B = -1.6,-0.4,0.9,-1.5,1.2
B[0] => -1.6
B[3] => -1.5

grid =
[-3.52  6.90 -2.84 -5.45 -3.39 -3.29 -6.38 -1.36 -2.16  6.61  6.17 -2.82
 -2.64  7.72  7.70]
grid[0] -> -3.52
grid[11] -> -2.82
grid[-3] -> -2.64
grid[-10] -> -3.29
grid[13] -> 7.72
grid[1] -> 6.90
grid[10] -> 6.17
grid[-9] -> -6.38
grid[14] -> 7.70
grid[3] -> -5.45
grid[-7] -> -2.16

arr =
[[-1.78, -1.81, 2.67, 3.01, -1.59, -1.64],
 [-0.05, 0.12, 4.01, 1.83, -0.02, 0.02],
 [6.40, 6.79, -1.97, -1.15, 8.19, 7.71],
 [-2.64, -3.10, -3.44, 3.08, -0.21, -1.74],
 [-0.12, 0.08, 4.05, 2.49, -0.59, -0.05],
 [-4.63, -5.21, -1.10, 2.59, -1.80, -4.22]]
arr[0,0]: -1.78
arr[4,0]: -0.12
arr[0,2]: 2.67
arr[0,3]: 3.01
arr[:, 4]: [-1.59, -0.02, 8.19, -0.21, -0.59, -1.80]
arr[5]: [-4.63, -5.21, -1.10, 2.59, -1.80, -4.22]
arr[5,2]: -1.10
arr[3,4]: -0.21
arr[4,1]: 0.08
arr[1]: [-0.05, 0.12, 4.01, 1.83, -0.02, 0.02]
arr[5,3]: 2.59
arr[5,0]: -4.63
arr[1,2]: 4.01
arr[4,3]: 2.49
arr[:, 0]: [-1.78, -0.05, 6.40, -2.64, -0.12, -4.63]
arr[1,4]: -0.02
arr[0,5]: -1.64
arr[2,1]: 6.79
arr[:, 1]: [-1.81, 0.12, 6.79, -3.10, 0.08, -5.21]
arr[5,1]: -5.21
arr[1,3]: 1.83
arr[1,0]: -0.05
arr[4,5]: -0.05
arr[0]: [-1.78, -1.81, 2.67, 3.01, -1.59, -1.64]
arr[2,5]: 7.71
arr[4,2]: 4.05

M =
array([[ 222.715,   58.123,  -81.914,  -24.131,  231.476],
       [ 206.759,   84.242,  -76.084, -175.677,   42.267],
       [ 233.228,   68.528, -102.149, -121.996,  148.853],
       [ 167.595,   60.899,   -9.852,   78.527,  234.340],
       [  88.244,   98.958,   73.666,  -17.581,  -17.240]])
M[-5][0]: 222.715
M[4][-4]: 98.958
M[2][-2]: -121.996
M[-4][4]: 42.267
M[-2][1]: 60.899
M[3]: [167.595, 60.899, -9.852, 78.527, 234.340]
M[1]: [206.759, 84.242, -76.084, -175.677, 42.267]
M[2]: [233.228, 68.528, -102.149, -121.996, 148.853]
M[:, -3]: [-81.914, -76.084, -102.149, -9.852, 73.666]
M[3][-1]: 234.340
M[:, 4]: [231.476, 42.267, 148.853, 234.340, -17.240]
M[-5][1]: 58.123
M[2][-5]: 233.228
M[-2][-3]: -9.852
M[-5][-1]: 231.476
M[:, 1]: [58.123, 84.242, 68.528, 60.899, 98.958]
M[3][-5]: 167.595
M[1][-2]: -175.677
M[-1][0]: 88.244

m =
[-6.39 -5.16 -6.88  4.84 -5.69  6.25  6.45 -4.45 -4.62  5.14  0.32 -4.61
 -5.51  3.88  3.57]
m[0] => -6.39
m[11] => -4.61
m[14] => 3.57
m[2] => -6.88
m[9] => 5.14
m[4] => -5.69
m[6] => 6.45
m[10] => 0.32
